[[ 55.3  78.1   7.3  20.0  17.6]
 [-32.9 -48.9  16.4  21.2  -3.9]]
16.4

[[  9.1  -9.1 -64.7 -42.8  39.0]
 [ 52.7  15.2  29.9   8.5  28.9]
 [ 47.2  13.4  31.3   8.9  24.6]]
29.9

[[60.1 -9.1 23.6 -2.2 38.3]
 [15.5 -3.0 13.5 34.0  6.1]]
13.5

[[  0.1 -25.6  -7.9 -72.5  -1.5]
 [  3.7   1.7  -1.8 -23.2  39.9]
 [-11.4 -14.2  -1.0 -18.5 -45.9]]
-1.8

[[ -6.2 -12.1  38.4  17.1  23.4]
 [-14.7  44.0  27.5  22.4 -78.1]]
27.5

[[ 39.1 -24.7 -27.3  53.8 -26.4]
 [-31.4  33.6 -44.2 -40.7 -26.4]
 [ 38.9  11.5   8.0  52.7  80.2]]
-44.2

[[-61.8  35.3  13.4  42.0  67.7]
 [-26.9  55.4  14.5  59.7  51.2]]
14.5
---
(-95.60, -58.38, -138.37, 132.69) >> 132.69, -95.60
((-57.50, 43.35, 135.36, 131.98, -122.13, -32.45), (-123.97, -216.69, 11.02, -2.64, -156.57, -171.62)) >> -32.45, -123.97
((0.2, 0.0, -0.4, 0.6, 0.0, 0.0, -0.8), (0.1, -1.9, 1.4, -0.2, 0.3, 0.8, 0.4), (2.0, 0.8, -0.5, 0.2, 1.4, -2.3, -0.7)) >> -0.8, 2.0
(-1.69, 1.13, 1.43, 0.57, 0.17, 0.79) >> 0.79, -1.69
((138.3, 93.4, -154.3, 29.5, 38.3, 60.0, 16.0), (-148.9, -22.4, 68.1, 37.8, 33.7, -70.3, 82.3), (-101.0, -42.6, 76.1, 42.5, -45.9, -27.2, -13.2)) >> 16.0, -101.0
((5.62, 7.06, 9.64, 15.54, 4.60, 11.57), (-2.88, -1.10, -10.88, -6.86, -2.98, 0.78), (9.14, -4.07, -1.81, -5.62, -7.13, -14.99)) >> 11.57, 9.14
((90.1, 160.1, 98.5, -114.7, -73.2, -119.3, -139.9), (143.6, 75.9, 131.9, 53.5, 67.2, -2.8, 57.5)) >> -139.9, 143.6
((169.9, -51.8, -22.2, -206.2, 222.8, -97.6), (174.8, 51.1, 75.2, -111.9, 206.2, 59.0)) >> -97.6, 174.8
(78.946, 119.749, -107.659, -90.478, 125.922) >> 125.922, 78.946
---
 0.161  -0.100   0.154   0.169   0.122
 0.173  -0.121   0.136  -0.155   0.181
Answer: 0.169

-12.56   -9.83   15.53   -7.18   15.04   -5.60 Answer: 15.04

-17.58   17.56    5.97    3.68
 10.18   13.35    8.33   11.74
Answer: 5.97

-9.963   0.815  12.019  -1.317 Answer: 12.019

-0.019  -0.109   0.167   0.178   0.021 Answer: 0.178

 0.782  -1.466   0.083   1.986   0.097  -1.209  -1.364 Answer: -1.209

 13.616   -5.884   -9.348   -0.265  -11.506   -1.353 Answer: -11.506
---
[[ 27 125 251 106]
 [151 175 224 156]] => 251, 27

[5 4 6 6 4 2 8] => 8, 2

[[-10 -24  12 -24  -9   4]
 [  6  31 -38  30  -7 -18]
 [-19 -37 -34 -40  20   8]] => 31, -40

[77 16 24 88] => 88, 16

[[ 13  12  22  38  27]
 [ -2   4 -16 -13 -39]] => 38, -39

[77  5 53 37 14] => 77, 5

[ 46   5 -37  18  -9   0] => 46, -37

[[441 190 616 571]
 [423 108 293 892]
 [570 771 556 212]] => 892, 108

[[ 13 -10  -5  33 -22  15 -40]
 [  0  13   7 -31   3 -11 -16]] => 33, -40

[[2 5 8 5]
 [5 5 6 4]] => 8, 2
---
535  789  324  640  597  109
527  536  337  855  448  244
>> 337

2  3  5  6  5  7  2 >> 6

6073  7325  8456  2336 >> 6073

  7   24    2  -31
 26   -8   20  -21
 31  -18    2    5
>> 31

204  127  158   73  210   83  219
  8  150   94  173  228   88  145
>> 173

4940  7380  3993  9209  5293  9122  1527 >> 9209
---
[ 36.2  20.6  55.7 -64.3 -79.9 -45.5  65.7] => -45.5
[  6.9 -33.9  -3.2 -55.4 -61.6] => -55.4
[-18.3  76.4 -47.7 -10.0  68.8 -61.8] => 68.8
[ 49.8  72.7 -54.2  51.1 -24.3] => 51.1
[  2.0  11.1  66.1  82.1 -11.2  66.3] => -11.2
[ 20.1  38.4 -18.6  55.9 -36.2  18.8  61.3] => 18.8
[ 83.9  59.4 -59.5  69.9 -61.5] => 69.9
[ 61.7 -43.5   3.0 -51.6  43.7 -48.8] => 43.7
---
[[ -91  457  432  631  265  316  287]
 [-731   53  576  493  -86 -485  584]] -> -86

[35 49 94 90 40 23] -> 90

[3522 8553 1585 6683 3647] -> 1585

[7033 5419 9548 8011 1876 5030] -> 8011

[3265 1857 5123 7317 8566 4393 4937] -> 8566

[6 5 9 2 5] -> 9
---
[158 954 719 403 486] -> 719
[679 687 840 211 513 759 647] -> 840
[4 1 6 2 7 3] -> 6
[2546 2273 8373 3512 2739 5861 2782] -> 8373
[619 606 666 528 547 771 185] -> 666
[82 49 16  8 11  3] -> 16
[1362 8931 9490 9783 1689] -> 9490
[321 962 201 999 108] -> 201
[231 254  57 198 190] -> 57
---
[ 0.107 -0.123 -0.098 -0.007 -0.062  0.097  0.035] out -0.062

[-0.169  0.149  0.134 -0.072  0.033  0.117  0.015] out 0.015

[[ 11.826  13.684   2.075   8.482]
 [  1.964  -4.002   9.621 -11.902]
 [  7.881   7.789   2.075   8.482]] out 1.964

[ 16.58 -97.95 108.05  79.49  -6.59] out 16.58

[[  7.8   2.7  -7.2  -4.3]
 [ -5.3 -12.7   1.4  15.6]
 [ -1.9  -3.8  22.0  17.5]] out -5.3

[-0.6 -0.9 -1.0  1.0] out -0.6

[-0.121 -0.148  0.142  0.027 -0.039] out -0.039
